Here is a tiny trained network, its code and every weight. The questions are about switching its units off for an input and a class, where a switched-off unit gives its printed mean instead of its output.

import numpy as np


def w(rows, s, z=0):
    codes = np.array(rows[::2]) - 128.0
    scale = np.full(codes.shape[1], s)
    scale[-1] = z or s
    return codes * scale


def f(y):
    return np.maximum(y, 0)


def log_softmax(a):
    a = a - a.max(-1, keepdims=True)
    return a - np.log(np.exp(a).sum(-1, keepdims=True))


def net(x, mask):
    res = np.array(x, float).reshape(1, 7) / 4 @ E
    y = f(res @ A[0][:, :-1].T + A[0][:, -1])
    res = res + np.where(mask, y, B[0][:, -1]) @ B[0][:, :-1]
    return log_softmax(res[-1] @ U[:, :-1].T + U[:, -1])


A, B = {}, {}
E = w([
[115,32,59,148,158,179,93],'x0',
[110,130,117,123,123,130,129],'x1',
[100,154,137,235,105,164,151],'x2',
[145,103,146,142,5,93,46],'x3',
[169,207,42,117,119,192,84],'x4',
[134,124,134,125,117,141,134],'x5',
[107,128,118,118,111,143,135],'x6',
],0.014)
A[0] = w([
[150,68,79,174,158,164,99,45],'n1',
[111,157,116,112,183,136,192,101],'n2',
[133,43,64,141,124,151,121,92],'n3',
[149,148,81,161,62,112,93,96],'n4',
[96,123,137,172,117,127,156,144],'n5',
[194,213,50,126,143,192,63,6],'n6',
[141,140,117,199,115,146,160,153],'n7',
[176,140,113,129,133,120,83,52],'n8',
[101,61,140,128,152,180,98,133],'n9',
[112,126,88,146,114,106,151,143],'n10',
[110,152,155,194,125,172,133,153],'n11',
[142,132,81,140,200,153,168,126],'n12',
[132,88,160,158,109,83,122,69],'n13',
[95,127,121,113,135,184,176,118],'n14',
[148,97,104,165,70,105,63,116],'n15',
[101,149,122,250,122,126,129,137],'n16',
[78,43,165,125,133,97,166,81],'n17',
[150,108,111,15,142,98,114,161],'n18',
[149,130,126,124,187,164,197,100],'n19',
[143,135,57,106,125,180,121,38],'n20',
[118,237,195,93,98,105,172,70],'n21',
[110,81,161,137,137,75,162,5],'n22',
[128,144,112,121,152,149,155,52],'n23',
[120,119,150,118,63,111,64,118],'n24',
[166,85,134,17,142,110,124,185],'n25',
[122,92,127,134,152,142,116,36],'n26',
],0.014,0.002)
B[0] = w([
[166,212,94,196,90,75,82,207],'n1',
[134,79,175,55,49,122,83,209],'n2',
[156,162,113,175,123,79,48,214],'n3',
[143,88,145,86,99,137,133,206],'n4',
[122,164,136,156,170,181,145,182],'n5',
[159,127,74,63,146,161,254,245],'n6',
[75,126,125,164,172,179,112,186],'n7',
[148,112,145,95,120,158,148,163],'n8',
[204,192,110,193,126,54,106,197],'n9',
[115,125,129,154,141,124,134,144],'n10',
[121,109,148,205,192,213,100,195],'n11',
[106,68,172,98,76,90,108,213],'n12',
[143,110,137,91,127,155,174,190],'n13',
[90,115,143,148,107,98,145,181],'n14',
[86,76,148,62,87,92,93,221],'n15',
[68,132,163,178,156,213,95,222],'n16',
[161,116,34,88,154,136,241,225],'n17',
[39,140,168,226,198,233,69,220],'n18',
[101,64,139,71,53,98,56,210],'n19',
[157,128,86,99,145,130,137,195],'n20',
[217,210,116,223,90,50,92,250],'n21',
[163,110,72,95,107,144,222,197],'n22',
[107,93,126,86,107,117,124,165],'n23',
[108,90,191,97,83,108,135,221],'n24',
[57,150,129,202,190,193,101,220],'n25',
[153,142,116,169,94,123,125,161],'n26',
],0.0098,0.017)
U = w([
[31,135,154,165,221,221,76,218],'0',
[85,12,186,64,68,59,78,10],'1',
[181,239,90,171,135,2,75,177],'2',
[144,109,40,75,172,142,243,71],'3',
],0.011,0.0011)

Each question gives the input, the list of numbers given to net, and the class t.
The units are the neurons (one row each of A and B). Each row of codes is followed by its name. A weight is (code - 128) times the scale printed after its matrix; where a second scale follows, it is the last column's (A, B and U).
mask holds one flag per neuron, in row order. A switched-off neuron (its flag False) gives its mean, the last column of its row in B, instead of its output. The means were averaged over made-up inputs and are rounded, as every weight is.
A unit's drop is (log p(t) with every unit on - log p(t) with that unit switched off) / (log p(t) with every unit on - log p(t) with every unit switched off).
The circuit of an input: a set's keep is (log p(t) with only the set's units on - log p(t) with every unit switched off) / (log p(t) with every unit on - log p(t) with every unit switched off). Starting from the 12 units with the biggest drops (on a tie, the unit counted first), units are removed one at a time, each time the one whose removal leaves the highest keep (on an exact tie, the one counted first), for as long as the keep stays at least 0.8.
circuit, biggest first: the units of the circuit, biggest drop first
most important unit: the unit with the biggest drop
top k neurons: the k neurons with the biggest drops, biggest first
drop when u is switched off: that unit's drop, to one decimal
input [-1,-3,1,4,7,4,1], class 3: most important unit : n6
input [-6,-1,-8,-1,8,8,-3], class 0: top 2 neurons : [n18; n25]
input [-5,7,5,-7,3,2,0], class 1: top 2 neurons : [n2; n19]
input [7,-4,-3,1,-7,8,6], class 2: top 4 neurons : [n9; n3; n6; n1]
input [8,3,7,-2,7,-3,6], class 2: top 3 neurons : [n1; n3; n9]
input [-4,-7,-7,5,1,6,-5], class 0: top 2 neurons : [n18; n25]
input [3,4,0,-6,-6,-3,-7], class 1: top 4 neurons : [n19; n6; n2; n12]
input [7,-7,2,4,5,-1,-7], class 2: top 2 neurons : [n1; n3]
input [8,4,-2,-5,-7,-5,3], class 2: top 3 neurons : [n9; n3; n1]
input [-7,-6,8,-2,3,-3,-8], class 0: top 3 neurons : [n16; n11; n7]
input [-6,0,-5,-4,-1,3,7], class 2: top 2 neurons : [n21; n16]
input [-7,7,-8,-3,-6,-4,0], class 0: top 2 neurons : [n18; n25]
input [8,2,-8,-8,-2,5,3], class 0: top 3 neurons : [n18; n25; n21]
input [-2,-4,0,-7,7,-7,-8], class 1: top 4 neurons : [n12; n19; n2; n17]
input [4,6,-4,-8,6,-4,2], class 1: most important unit : n12
input [-6,-7,-6,-3,7,6,3], class 3: top 2 neurons : [n6; n16]
input [7,5,-4,-7,-3,-2,-6], class 1: drop when n22 is switched off : 0.0
input [8,-8,-6,-6,5,-3,-7], class 2: drop when n1 is switched off : 1.2
input [6,-7,-7,2,-6,2,-7], class 0: drop when n21 is switched off : 0.2
input [5,3,-5,-4,-8,1,4], class 3: circuit, biggest first : [n17]
input [-8,-6,-3,2,-6,-5,7], class 2: drop when n21 is switched off : 2.7
